Below is a small trained network, with its code and all its weights. Each question gives an input and a target symbol and asks what happens when units are switched off, that is, made to give their printed mean instead of their output.

import numpy as np


def w(rows, s, z=0):
    codes = np.array(rows[::2]) - 128.0
    scale = np.full(codes.shape[1], s)
    scale[-1] = z or s
    return codes * scale


def norm(h):
    return h / np.sqrt((h * h).mean(-1, keepdims=True) + 1e-5)


def f(y):
    return y / 2 * (1 + np.tanh(0.7978845608 * (y + 0.044715 * y**3)))


def softmax(a):
    e = np.exp(a - a.max(-1, keepdims=True))
    return e / e.sum(-1, keepdims=True)


def log_softmax(a):
    a = a - a.max(-1, keepdims=True)
    return a - np.log(np.exp(a).sum(-1, keepdims=True))


def net(x, mask):
    ids = ['ΓΘΣΨαβδεζηλμξπφω'.index(c) for c in x.split()]
    T = len(ids)
    res = E[ids] + P[:T]
    u = 0
    for l in range(2):
        r = norm(res)
        for j in range(2):
            rows = slice(4 * j, 4 * j + 4)
            q, k, v = (r @ M[l][rows].T for M in (Q, K, V))
            z = softmax(np.where(np.tri(T) > 0, q @ k.T / 4**0.5, -1e9)) @ v
            o = O[l][rows]
            res = res + np.where(mask[u + j], z, o[:, -1]) @ o[:, :-1]
        u += 2
        y = f(norm(res) @ A[l][:, :-1].T + A[l][:, -1])
        res = res + np.where(mask[u : u + 12], y, B[l][:, -1]) @ B[l][:, :-1]
        u += 12
    return log_softmax(norm(res)[-1] @ U[:, :-1].T + U[:, -1])


Q, K, V, O, A, B = {}, {}, {}, {}, {}, {}
E = w([
[99,126,146,118,145,143,154,144],'Γ',
[145,128,101,134,140,156,117,123],'Θ',
[138,165,137,141,137,147,125,123],'Σ',
[121,140,131,150,124,158,159,125],'Ψ',
[132,127,121,161,124,164,127,148],'α',
[127,133,126,128,159,145,137,116],'β',
[134,121,117,128,114,130,104,138],'δ',
[128,110,125,142,151,146,95,146],'ε',
[107,129,167,166,149,117,131,149],'ζ',
[120,119,126,119,150,120,114,138],'η',
[116,108,106,122,144,153,139,127],'λ',
[139,147,122,135,92,154,137,128],'μ',
[123,133,110,107,125,144,150,125],'ξ',
[164,133,121,153,112,124,107,121],'π',
[146,147,109,98,104,116,98,139],'φ',
[128,4,170,64,29,148,200,34],'ω',
],0.026)
P = w([
[188,123,119,113,149,91,162,136],'0',
[73,153,101,133,121,127,115,117],'1',
[127,157,75,155,147,86,133,136],'2',
[147,126,164,82,142,154,92,93],'3',
[94,132,133,8,111,124,202,219],'4',
[194,84,82,170,129,163,180,64],'5',
],0.016)
Q[0] = w([
[115,155,143,65,94,190,200,174],'L0H1',
[149,193,64,176,78,76,204,140],'L0H1',
[160,186,175,48,103,118,49,221],'L0H1',
[6,166,64,109,98,102,106,219],'L0H1',
[63,125,19,174,88,49,198,105],'L0H2',
[160,44,128,190,104,118,116,103],'L0H2',
[198,158,141,197,191,101,97,30],'L0H2',
[197,36,177,85,73,172,142,64],'L0H2',
],0.011)
K[0] = w([
[78,237,44,208,149,77,77,150],'L0H1',
[230,129,153,142,253,182,142,178],'L0H1',
[52,133,50,167,140,184,151,161],'L0H1',
[227,211,61,180,169,65,149,231],'L0H1',
[255,69,182,129,152,100,191,149],'L0H2',
[192,109,232,6,131,176,145,62],'L0H2',
[103,23,173,116,72,162,114,65],'L0H2',
[75,222,186,123,158,235,26,140],'L0H2',
],0.0087)
V[0] = w([
[139,229,140,114,60,90,132,148],'L0H1',
[136,164,150,84,177,77,51,171],'L0H1',
[84,55,116,102,73,72,112,133],'L0H1',
[122,140,78,7,119,128,117,94],'L0H1',
[155,140,43,76,81,148,125,78],'L0H2',
[132,52,78,120,185,144,92,165],'L0H2',
[91,148,138,149,173,137,140,106],'L0H2',
[82,115,149,45,170,107,188,142],'L0H2',
],0.013)
O[0] = w([
[189,200,121,149,92,83,147,80,130],'L0H1',
[156,200,181,100,45,107,29,94,128],'L0H1',
[110,91,157,72,33,115,161,123,2],'L0H1',
[61,179,123,57,123,86,139,147,42],'L0H1',
[75,177,110,74,184,95,153,107,66],'L0H2',
[44,79,145,93,105,141,71,97,135],'L0H2',
[115,137,88,166,144,174,95,186,155],'L0H2',
[123,161,174,74,101,164,182,249,132],'L0H2',
],0.012,0.0058)
A[0] = w([
[206,95,204,177,149,141,34,35,180],'L0N1',
[37,219,183,27,178,161,121,114,140],'L0N2',
[188,64,86,113,28,201,104,75,44],'L0N3',
[141,131,201,44,107,86,172,217,178],'L0N4',
[43,93,122,134,247,165,123,145,19],'L0N5',
[30,221,137,75,182,143,175,61,254],'L0N6',
[114,206,169,80,100,14,101,164,187],'L0N7',
[116,122,197,176,70,92,93,22,60],'L0N8',
[104,113,61,109,125,224,27,187,162],'L0N9',
[88,158,147,202,141,190,74,186,135],'L0N10',
[135,254,40,191,189,185,116,196,95],'L0N11',
[186,84,101,163,147,100,106,70,108],'L0N12',
],0.0092,0.0033)
B[0] = w([
[111,176,66,148,73,253,114,158,254],'L0N1',
[207,118,34,164,70,65,20,183,212],'L0N2',
[201,119,156,206,150,45,177,210,189],'L0N3',
[59,220,54,197,146,177,176,174,178],'L0N4',
[205,84,158,226,120,45,87,192,184],'L0N5',
[250,149,65,169,11,90,132,173,244],'L0N6',
[127,143,21,150,65,202,129,146,172],'L0N7',
[212,83,39,46,153,182,161,98,157],'L0N8',
[226,145,213,110,125,73,133,118,225],'L0N9',
[191,139,148,59,112,103,126,226,209],'L0N10',
[222,90,147,41,235,118,80,142,220],'L0N11',
[61,132,140,218,72,207,175,211,193],'L0N12',
],0.0076,0.0085)
Q[1] = w([
[211,111,110,156,101,161,136,134],'L1H1',
[61,174,185,127,148,128,89,92],'L1H1',
[105,89,91,125,92,91,112,153],'L1H1',
[51,109,162,140,170,87,112,91],'L1H1',
[133,110,133,173,137,177,126,158],'L1H2',
[163,132,175,171,117,134,172,158],'L1H2',
[159,101,89,3,145,154,107,142],'L1H2',
[125,122,62,109,95,128,121,106],'L1H2',
],0.014)
K[1] = w([
[122,34,150,126,135,168,222,99],'L1H1',
[135,248,141,232,165,120,51,151],'L1H1',
[124,66,77,85,77,47,126,162],'L1H1',
[72,154,73,212,180,82,53,166],'L1H1',
[187,103,146,141,170,168,132,111],'L1H2',
[156,158,139,153,224,155,64,100],'L1H2',
[31,42,201,2,145,103,167,84],'L1H2',
[60,54,104,156,36,63,202,86],'L1H2',
],0.0089)
V[1] = w([
[108,229,102,195,139,115,91,108],'L1H1',
[115,2,134,65,45,131,237,113],'L1H1',
[96,34,111,98,94,81,242,110],'L1H1',
[76,120,194,162,82,92,125,114],'L1H1',
[104,202,78,162,122,134,79,195],'L1H2',
[75,102,122,79,87,111,221,115],'L1H2',
[117,97,185,18,141,155,157,111],'L1H2',
[144,103,109,140,117,38,90,144],'L1H2',
],0.0075)
O[1] = w([
[150,178,70,88,112,115,130,73,130],'L1H1',
[105,19,153,204,41,99,178,170,86],'L1H1',
[118,20,132,107,54,128,99,181,63],'L1H1',
[170,81,117,74,65,138,82,153,46],'L1H1',
[48,107,125,120,108,107,112,144,214],'L1H2',
[210,174,90,115,187,255,155,93,16],'L1H2',
[234,121,144,99,188,117,127,86,3],'L1H2',
[109,161,194,179,67,101,127,100,156],'L1H2',
],0.0082,0.0064)
A[1] = w([
[159,122,157,136,169,108,123,186,95],'L1N1',
[167,124,208,139,131,154,71,176,2],'L1N2',
[154,103,41,128,85,103,166,168,193],'L1N3',
[124,196,105,152,172,98,158,7,84],'L1N4',
[124,76,149,99,150,206,50,80,185],'L1N5',
[184,150,123,69,145,61,154,91,29],'L1N6',
[157,96,131,114,144,169,179,179,89],'L1N7',
[117,176,85,84,61,158,138,105,102],'L1N8',
[135,182,146,84,83,120,66,105,193],'L1N9',
[92,119,154,112,175,112,148,228,162],'L1N10',
[127,148,162,89,90,101,98,171,54],'L1N11',
[132,42,96,73,134,134,196,110,72],'L1N12',
],0.015,0.0034)
B[1] = w([
[145,118,159,95,101,141,131,71,209],'L1N1',
[171,186,111,120,68,138,145,85,239],'L1N2',
[178,85,189,203,127,152,145,133,255],'L1N3',
[51,124,162,100,80,142,174,113,236],'L1N4',
[79,110,194,164,99,72,192,78,149],'L1N5',
[120,108,164,188,116,46,182,113,173],'L1N6',
[160,149,122,129,78,168,102,90,188],'L1N7',
[137,88,81,97,185,152,109,157,174],'L1N8',
[98,69,176,102,187,152,107,101,181],'L1N9',
[110,60,95,82,103,135,214,71,209],'L1N10',
[82,140,149,108,166,135,162,145,176],'L1N11',
[210,252,149,86,45,184,77,144,141],'L1N12',
],0.014,0.0095)
U = w([
[142,179,158,3,80,195,201,136,80],'Γ',
[142,112,116,171,135,10,19,130,123],'Θ',
[136,255,144,119,204,154,88,108,139],'Σ',
[195,78,122,113,241,171,148,105,145],'Ψ',
[70,86,125,248,190,155,86,151,79],'α',
[217,145,192,41,142,33,100,157,130],'β',
[153,29,47,100,89,106,57,58,117],'δ',
[104,73,243,92,89,104,86,62,152],'ε',
[210,185,162,176,56,177,83,132,150],'ζ',
[84,132,155,60,155,168,50,188,253],'η',
[89,15,170,136,78,92,148,210,122],'λ',
[109,199,174,162,107,51,214,114,118],'μ',
[151,183,25,134,138,92,133,244,68],'ξ',
[63,137,55,120,81,210,118,40,115],'π',
[148,181,46,52,44,61,84,79,139],'φ',
[135,98,124,102,98,133,128,130,102],'ω',
],0.0091,0.0052)

Each question gives the input, a string of symbols that net reads in full, and the target symbol t.
The units are the heads (4 rows each of Q, K, V and O) and the neurons (one row each of A and B). Each row of codes is followed by its name. A weight is (code - 128) times the scale printed after its matrix; where a second scale follows, it is the last column's (O, A, B and U).
mask holds one flag per unit, layer by layer, with each layer's heads first. A switched-off unit (its flag False) gives its mean, the last column of its rows in O or B, instead of its output. The means were averaged over made-up inputs and are rounded, as every weight is.
A unit's drop is (log p(t) with every unit on - log p(t) with that unit switched off) / (log p(t) with every unit on - log p(t) with every unit switched off).
The circuit of an input: a set's keep is (log p(t) with only the set's units on - log p(t) with every unit switched off) / (log p(t) with every unit on - log p(t) with every unit switched off). Starting from the 12 units with the biggest drops (on a tie, the unit counted first), units are removed one at a time, each time the one whose removal leaves the highest keep (on an exact tie, the one counted first), for as long as the keep stays at least 0.8.
circuit, biggest first: the units of the circuit, biggest drop first
unit that matters most: the unit with the biggest drop
k most important neurons of layer l: the k neurons of layer l with the biggest drops, biggest first
which heads matter: for each layer, one digit per head in row order, 1 if its drop is at least 0.15 and else 0, layers parted by /
drop of u: that unit's drop, to one decimal
input Γ Γ ζ η ζ, target ζ: which heads matter => 10 / 00
input α ζ π ζ ζ, target π: which heads matter => 11 / 00
input ξ μ η ξ η μ, target ξ: which heads matter => 11 / 00
input Ψ μ π, target Ψ: circuit, biggest first => (L0H1, L0N11)
input ε φ μ, target ε: circuit, biggest first => (L0H2, L0H1, L1N5)
input Ψ Ψ ζ β, target Ψ: unit that matters most => L0H1
input Γ β η, target Γ: which heads matter => 01 / 00
input μ π η ζ Σ, target η: which heads matter => 10 / 00
input ξ λ ζ, target ξ: which heads matter => 01 / 00
input μ μ Σ, target μ: circuit, biggest first => (L1N4, L0H2)
input ε Γ α μ η, target α: which heads matter => 01 / 00
input ζ ξ λ η β, target λ: which heads matter => 10 / 00
input δ Θ ζ, target δ: 2 most important neurons of layer 0 => (L0N7, L0N8)
input μ Ψ μ, target μ: unit that matters most => L1N4
input μ π Ψ, target μ: which heads matter => 00 / 00
input ω λ ζ ξ Ψ Γ, target λ: which heads matter => 00 / 10
input η μ μ, target η: which heads matter => 10 / 00
input β η Σ, target β: which heads matter => 00 / 00
input ε ζ Ψ, target ε: 2 most important neurons of layer 1 => (L1N5, L1N9)
input ω ζ ζ, target λ: circuit, biggest first => (L1H1)
input μ π Σ ζ, target π: which heads matter => 01 / 00
input Ψ ξ η μ φ α, target μ: which heads matter => 11 / 00
input ζ η μ μ Γ ξ, target μ: which heads matter => 00 / 00
input ξ δ μ Ψ, target δ: 2 most important neurons of layer 1 => (L1N8, L1N9)
input ξ η Ψ, target ξ: drop of L0N2 => 0.1
input ξ Ψ β ζ, target Ψ: drop of L0H1 => 0.4
input ζ β ζ μ η, target ζ: circuit, biggest first => (L0H1)
input μ Ψ η, target μ: drop of L1N4 => 0.2
input ε η π ζ, target η: drop of L0N10 => 0.0
